Below is a small trained network, with its code and all its weights. Each question gives an input and a class and asks what happens when units are switched off, that is, made to give their printed mean instead of their output.

import numpy as np


def w(rows, s, z=0):
    codes = np.array(rows[::2]) - 128.0
    scale = np.full(codes.shape[1], s)
    scale[-1] = z or s
    return codes * scale


def f(y):
    return np.maximum(y, 0)


def log_softmax(a):
    a = a - a.max(-1, keepdims=True)
    return a - np.log(np.exp(a).sum(-1, keepdims=True))


def net(x, mask):
    res = np.array(x, float).reshape(1, 5) / 4 @ E
    y = f(res @ A[0][:, :-1].T + A[0][:, -1])
    res = res + np.where(mask, y, B[0][:, -1]) @ B[0][:, :-1]
    return log_softmax(res[-1] @ U[:, :-1].T + U[:, -1])


A, B = {}, {}
E = w([
[135,136,131,134,130],'x0',
[128,127,136,134,121],'x1',
[108,144,1,225,59],'x2',
[204,20,137,199,232],'x3',
[23,159,147,195,251],'x4',
],0.0048)
A[0] = w([
[144,114,188,110,135,59],'n1',
[241,65,106,123,70,138],'n2',
[133,99,207,87,123,48],'n3',
[126,107,43,248,105,110],'n4',
[141,131,184,43,219,114],'n5',
[114,122,125,118,125,86],'n6',
[238,42,142,218,169,2],'n7',
[30,147,136,218,231,133],'n8',
[107,115,152,150,107,76],'n9',
[71,195,171,108,74,18],'n10',
],0.012,0.0061)
B[0] = w([
[41,114,102,118,104,149],'n1',
[81,168,240,79,111,217],'n2',
[74,69,96,141,53,159],'n3',
[83,59,131,185,112,207],'n4',
[116,99,122,218,105,223],'n5',
[108,111,143,103,160,128],'n6',
[184,189,7,103,67,198],'n7',
[115,158,199,56,68,255],'n8',
[143,125,150,129,145,128],'n9',
[180,137,29,122,41,164],'n10',
],0.019,0.0079)
U = w([
[116,123,110,135,107,251],'0',
[119,169,21,96,81,110],'1',
[105,136,168,98,90,42],'2',
[133,105,129,148,108,244],'3',
[67,65,104,191,99,45],'4',
[101,158,133,146,204,105],'5',
[194,125,69,133,255,65],'6',
],0.011)

Each question gives the input, the list of numbers given to net, and the class t.
The units are the neurons (one row each of A and B). Each row of codes is followed by its name. A weight is (code - 128) times the scale printed after its matrix; where a second scale follows, it is the last column's (A, B and U).
mask holds one flag per neuron, in row order. A switched-off neuron (its flag False) gives its mean, the last column of its row in B, instead of its output. The means were averaged over made-up inputs and are rounded, as every weight is.
A unit's drop is (log p(t) with every unit on - log p(t) with that unit switched off) / (log p(t) with every unit on - log p(t) with every unit switched off).
The circuit of an input: a set's keep is (log p(t) with only the set's units on - log p(t) with every unit switched off) / (log p(t) with every unit on - log p(t) with every unit switched off). Starting from all 10 units, units are removed one at a time, each time the one whose removal leaves the highest keep (on an exact tie, the one counted first), for as long as the keep stays at least 0.8.
units of the circuit, in order: the units of the circuit, biggest drop first
most important unit: the unit with the biggest drop
top k neurons: the k neurons with the biggest drops, biggest first
drop of u: that unit's drop, to one decimal
input [-2,1,-2,5,-5], class 1: top neuron => n7
input [-7,-4,6,-7,8], class 2: top 3 neurons => n8; n7; n5
input [-4,-4,8,-7,-8], class 2: top 2 neurons => n2; n7
input [-6,0,8,5,3], class 4: top 2 neurons => n4; n2
input [2,1,7,2,-1], class 4: top 2 neurons => n4; n8
input [6,6,5,0,8], class 2: top 2 neurons => n8; n5
input [3,-4,-8,7,3], class 4: top 2 neurons => n5; n3
input [-3,3,-5,-7,-5], class 1: top 3 neurons => n10; n4; n8
input [1,-5,-6,-5,4], class 4: top 3 neurons => n5; n7; n2
input [-7,-3,8,-1,-4], class 4: top 3 neurons => n4; n8; n7
input [-1,0,-2,-7,5], class 1: top 2 neurons => n10; n2
input [-3,-2,8,2,4], class 4: top 2 neurons => n4; n2
input [4,-5,6,-1,7], class 2: top 2 neurons => n8; n5
input [1,0,6,-5,-7], class 2: units of the circuit, in order => n2
input [-4,8,-7,-8,7], class 1: top 2 neurons => n10; n2
input [-6,-3,8,-1,-7], class 4: drop of n4 => 2.0
input [6,-7,-4,6,8], class 2: drop of n10 => 0.1
input [-4,5,-2,7,-2], class 1: drop of n7 => 1.3
input [-5,-2,8,2,8], class 2: drop of n8 => 2.7
input [4,-2,7,1,3], class 4: most important unit => n4
